Below is a small trained network, with its code and all its weights. Each question gives an input and a class and asks what happens when units are switched off, that is, made to give their printed mean instead of their output.

import numpy as np


def w(rows, s, z=0):
    codes = np.array(rows[::2]) - 128.0
    scale = np.full(codes.shape[1], s)
    scale[-1] = z or s
    return codes * scale


def norm(h):
    return h / np.sqrt((h * h).mean(-1, keepdims=True) + 1e-5)


def f(y):
    return np.maximum(y, 0)


def log_softmax(a):
    a = a - a.max(-1, keepdims=True)
    return a - np.log(np.exp(a).sum(-1, keepdims=True))


def net(x, mask):
    res = np.array(x, float).reshape(1, 4) / 4 @ E
    u = 0
    for l in range(3):
        y = f(norm(res) @ A[l][:, :-1].T + A[l][:, -1])
        res = res + np.where(mask[u : u + 8], y, B[l][:, -1]) @ B[l][:, :-1]
        u += 8
    return log_softmax(norm(res)[-1] @ U[:, :-1].T + U[:, -1])


A, B = {}, {}
E = w([
[216,254,60,73,172],'x0',
[91,100,176,135,251],'x1',
[11,93,49,215,111],'x2',
[17,245,209,162,140],'x3',
],0.0058)
A[0] = w([
[134,131,144,125,25,6],'0.n1',
[188,161,241,51,36,171],'0.n2',
[198,81,246,99,127,83],'0.n3',
[145,126,202,45,162,126],'0.n4',
[128,60,220,140,1,175],'0.n5',
[104,71,187,116,169,117],'0.n6',
[107,191,210,137,80,24],'0.n7',
[134,155,116,70,160,88],'0.n8',
],0.0083,0.0019)
B[0] = w([
[180,197,14,108,142,172],'0.n1',
[100,88,97,255,63,241],'0.n2',
[176,55,113,211,117,212],'0.n3',
[94,114,121,220,115,204],'0.n4',
[120,174,171,29,66,254],'0.n5',
[139,206,193,61,139,191],'0.n6',
[89,195,161,130,147,185],'0.n7',
[192,143,184,125,111,170],'0.n8',
],0.0099,0.0054)
A[1] = w([
[132,79,197,139,236,145],'1.n1',
[97,104,163,112,80,156],'1.n2',
[71,106,86,128,146,254],'1.n3',
[162,188,82,151,157,165],'1.n4',
[173,65,95,69,113,101],'1.n5',
[182,2,99,80,125,110],'1.n6',
[66,109,58,119,126,61],'1.n7',
[172,146,178,99,74,118],'1.n8',
],0.016,0.0032)
B[1] = w([
[116,119,6,109,132,228],'1.n1',
[204,92,118,84,183,229],'1.n2',
[160,122,162,181,95,200],'1.n3',
[158,54,161,63,120,237],'1.n4',
[128,174,130,127,159,216],'1.n5',
[127,226,176,153,89,254],'1.n6',
[107,64,149,246,109,181],'1.n7',
[98,69,124,141,155,218],'1.n8',
],0.013,0.0066)
A[2] = w([
[150,130,144,93,70,124],'2.n1',
[128,112,129,112,125,5],'2.n2',
[175,109,168,101,140,141],'2.n3',
[170,155,146,141,160,244],'2.n4',
[162,129,61,143,82,238],'2.n5',
[97,250,192,139,143,209],'2.n6',
[120,88,165,145,165,244],'2.n7',
[103,138,92,93,42,177],'2.n8',
],0.015,0.0017)
B[2] = w([
[111,101,112,90,170,220],'2.n1',
[140,143,167,138,142,137],'2.n2',
[75,91,172,109,39,212],'2.n3',
[73,83,115,134,76,196],'2.n4',
[43,156,129,152,184,253],'2.n5',
[251,194,72,98,70,236],'2.n6',
[133,134,105,124,50,193],'2.n7',
[138,114,57,114,203,200],'2.n8',
],0.013,0.0069)
U = w([
[194,244,70,126,65,195],'0',
[85,83,122,240,57,185],'1',
[67,132,6,101,180,176],'2',
[86,57,158,4,78,202],'3',
[138,96,184,151,170,90],'4',
[130,186,224,118,165,5],'5',
[101,139,217,86,196,3],'6',
[143,173,189,106,210,24],'7',
],0.011,0.0047)

Each question gives the input, the list of numbers given to net, and the class t.
The units are the neurons (one row each of A and B). Each row of codes is followed by its name. A weight is (code - 128) times the scale printed after its matrix; where a second scale follows, it is the last column's (A, B and U).
mask holds one flag per neuron, layer by layer. A switched-off neuron (its flag False) gives its mean, the last column of its row in B, instead of its output. The means were averaged over made-up inputs and are rounded, as every weight is.
A unit's drop is (log p(t) with every unit on - log p(t) with that unit switched off) / (log p(t) with every unit on - log p(t) with every unit switched off).
The circuit of an input: a set's keep is (log p(t) with only the set's units on - log p(t) with every unit switched off) / (log p(t) with every unit on - log p(t) with every unit switched off). Starting from the 12 units with the biggest drops (on a tie, the unit counted first), units are removed one at a time, each time the one whose removal leaves the highest keep (on an exact tie, the one counted first), for as long as the keep stays at least 0.8.
units of the circuit, in order: the units of the circuit, biggest drop first
most important unit: the unit with the biggest drop
top k neurons: the k neurons with the biggest drops, biggest first
top k neurons in layer l: the k neurons of layer l with the biggest drops, biggest first
input [0,6,2,4], class 2: top 2 neurons in layer 0 : (0.n5 0.n2)
input [7,1,-2,-6], class 3: units of the circuit, in order : (1.n4)
input [-6,8,7,-4], class 2: top 3 neurons : (1.n1 0.n6 0.n2)
input [-5,-7,2,2], class 2: top 2 neurons in layer 0 : (0.n1 0.n5)
input [-7,-8,-5,3], class 2: top 3 neurons in layer 0 : (0.n1 0.n5 0.n2)
input [-4,2,7,-8], class 0: units of the circuit, in order : (1.n6 0.n2)
input [-4,0,4,-5], class 0: units of the circuit, in order : (1.n6 0.n2)
input [-5,-4,4,3], class 3: units of the circuit, in order : (0.n5 1.n2)
input [7,-8,-6,-6], class 2: top 3 neurons : (0.n2 1.n2 2.n5)
input [-7,7,3,4], class 2: units of the circuit, in order : (1.n1 0.n2)
input [0,-6,-8,-4], class 1: units of the circuit, in order : (0.n2 2.n6)
input [-1,-8,-4,-7], class 2: top 2 neurons in layer 2 : (2.n8 2.n5)
input [-3,-6,-7,2], class 1: top 3 neurons : (0.n2 0.n3 1.n1)
input [6,-5,1,3], class 3: top 2 neurons : (1.n4 1.n1)
input [-4,-4,2,-7], class 0: units of the circuit, in order : (1.n6 1.n5)
input [4,2,6,1], class 1: most important unit : 1.n7
input [-6,-6,-3,-6], class 0: top 3 neurons in layer 0 : (0.n1 0.n3 0.n4)
input [8,7,-6,-2], class 3: top 2 neurons in layer 2 : (2.n3 2.n8)
input [3,5,-3,-4], class 2: top 2 neurons : (1.n1 0.n5)
input [5,0,3,4], class 3: top 3 neurons : (1.n4 1.n6 0.n5)
input [3,2,6,7], class 0: top 2 neurons : (2.n6 0.n2)
input [-1,7,3,5], class 2: top 4 neurons : (1.n1 1.n6 0.n5 1.n5)
input [-5,3,-7,0], class 1: most important unit : 0.n3
input [-3,-3,3,5], class 0: top 4 neurons : (1.n4 0.n7 1.n1 2.n6)
input [6,-8,2,0], class 2: top 4 neurons : (1.n2 2.n8 2.n5 0.n6)
input [6,1,-3,5], class 3: top 2 neurons : (1.n4 1.n6)
input [-2,8,4,-8], class 0: top 2 neurons in layer 0 : (0.n7 0.n4)
input [5,5,6,4], class 1: most important unit : 0.n5
input [-5,-8,-8,-5], class 1: top 4 neurons : (0.n2 0.n3 1.n1 2.n6)
input [0,5,1,-5], class 0: top 2 neurons : (1.n6 0.n7)
